Here is a tiny trained network, its code and every weight. The questions are about switching its units off for an input and a class, where a switched-off unit gives its printed mean instead of its output.

import numpy as np


def w(rows, s, z=0):
    codes = np.array(rows[::2]) - 128.0
    scale = np.full(codes.shape[1], s)
    scale[-1] = z or s
    return codes * scale


def f(y):
    return np.maximum(y, 0)


def log_softmax(a):
    a = a - a.max(-1, keepdims=True)
    return a - np.log(np.exp(a).sum(-1, keepdims=True))


def net(x, mask):
    res = np.array(x, float).reshape(1, 6) / 4 @ E
    y = f(res @ A[0][:, :-1].T + A[0][:, -1])
    res = res + np.where(mask, y, B[0][:, -1]) @ B[0][:, :-1]
    return log_softmax(res[-1] @ U[:, :-1].T + U[:, -1])


A, B = {}, {}
E = w([
[104,111,59,80,77],'x0',
[253,144,41,95,145],'x1',
[116,3,139,180,129],'x2',
[20,190,90,103,128],'x3',
[156,152,117,201,5],'x4',
[113,193,29,238,190],'x5',
],0.0059)
A[0] = w([
[103,116,151,95,48,153],'n1',
[109,188,73,142,146,160],'n2',
[208,123,173,148,80,197],'n3',
[135,116,175,123,74,194],'n4',
[150,117,154,96,197,198],'n5',
[180,53,34,148,114,193],'n6',
[116,117,158,103,52,151],'n7',
[110,114,152,95,46,147],'n8',
[71,89,183,182,133,140],'n9',
[112,150,132,79,201,192],'n10',
[77,110,153,168,181,168],'n11',
[64,110,155,157,186,203],'n12',
[101,94,185,163,108,187],'n13',
[116,164,115,63,210,210],'n14',
[155,115,166,92,195,195],'n15',
[132,108,2,158,126,255],'n16',
[89,115,126,148,200,230],'n17',
[128,128,162,105,38,172],'n18',
[130,210,89,158,101,197],'n19',
[120,125,161,83,47,180],'n20',
[119,200,64,144,115,157],'n21',
[87,87,128,190,138,204],'n22',
[113,210,73,152,147,183],'n23',
[125,153,42,133,154,204],'n24',
[179,138,195,127,69,212],'n25',
],0.0098,0.0038)
B[0] = w([
[8,41,62,105,54,213],'n1',
[116,209,129,74,96,213],'n2',
[175,112,35,233,165,211],'n3',
[81,74,83,201,115,206],'n4',
[152,92,140,77,207,207],'n5',
[207,91,155,122,70,221],'n6',
[62,63,68,138,86,206],'n7',
[55,49,65,123,74,211],'n8',
[71,123,202,198,135,206],'n9',
[121,117,151,57,168,218],'n10',
[100,147,205,145,155,200],'n11',
[80,143,209,133,158,222],'n12',
[85,107,154,207,128,207],'n13',
[121,124,142,34,166,238],'n14',
[154,74,129,86,226,211],'n15',
[198,148,184,88,26,253],'n16',
[123,144,210,106,150,218],'n17',
[64,72,31,148,94,219],'n18',
[104,241,69,133,73,232],'n19',
[83,76,65,122,115,227],'n20',
[123,209,91,92,73,223],'n21',
[133,143,212,168,97,201],'n22',
[117,209,124,88,110,236],'n23',
[157,176,136,62,84,225],'n24',
[111,119,2,227,170,221],'n25',
],0.0072,0.0064)
U = w([
[130,108,162,24,228,185],'0',
[232,90,143,147,51,200],'1',
[24,37,70,133,71,82],'2',
[70,137,234,208,158,151],'3',
[120,254,113,71,67,137],'4',
[193,95,81,178,230,116],'5',
[102,175,58,211,127,2],'6',
],0.0078,0.00081)

Each question gives the input, the list of numbers given to net, and the class t.
The units are the neurons (one row each of A and B). Each row of codes is followed by its name. A weight is (code - 128) times the scale printed after its matrix; where a second scale follows, it is the last column's (A, B and U).
mask holds one flag per neuron, in row order. A switched-off neuron (its flag False) gives its mean, the last column of its row in B, instead of its output. The means were averaged over made-up inputs and are rounded, as every weight is.
A unit's drop is (log p(t) with every unit on - log p(t) with that unit switched off) / (log p(t) with every unit on - log p(t) with every unit switched off).
The circuit of an input: a set's keep is (log p(t) with only the set's units on - log p(t) with every unit switched off) / (log p(t) with every unit on - log p(t) with every unit switched off). Starting from the 12 units with the biggest drops (on a tie, the unit counted first), units are removed one at a time, each time the one whose removal leaves the highest keep (on an exact tie, the one counted first), for as long as the keep stays at least 0.8.
units of the circuit, in order: the units of the circuit, biggest drop first
top k neurons: the k neurons with the biggest drops, biggest first
drop of u: that unit's drop, to one decimal
input [-2,5,2,-4,7,6], class 1: units of the circuit, in order : n6
input [-2,2,-5,-2,8,1], class 6: units of the circuit, in order : n3; n25
input [2,4,8,3,8,4], class 1: units of the circuit, in order : n6; n16
input [4,-6,3,-8,5,7], class 3: top 2 neurons : n9; n22
input [-5,-2,5,-7,-6,-2], class 3: top 2 neurons : n9; n13
input [-1,-3,2,4,-7,7], class 0: top 2 neurons : n14; n10
input [-6,6,4,-7,5,-2], class 5: top 2 neurons : n3; n25
input [-5,-2,1,-6,-6,5], class 0: drop of n25 : 0.1
input [-1,7,5,-6,-3,8], class 1: top 2 neurons : n6; n16
input [-5,5,-1,1,5,-3], class 6: drop of n3 : 0.2
input [-5,-3,3,7,8,7], class 4: drop of n19 : 0.0
input [2,2,5,-2,-1,-1], class 1: drop of n6 : 0.2
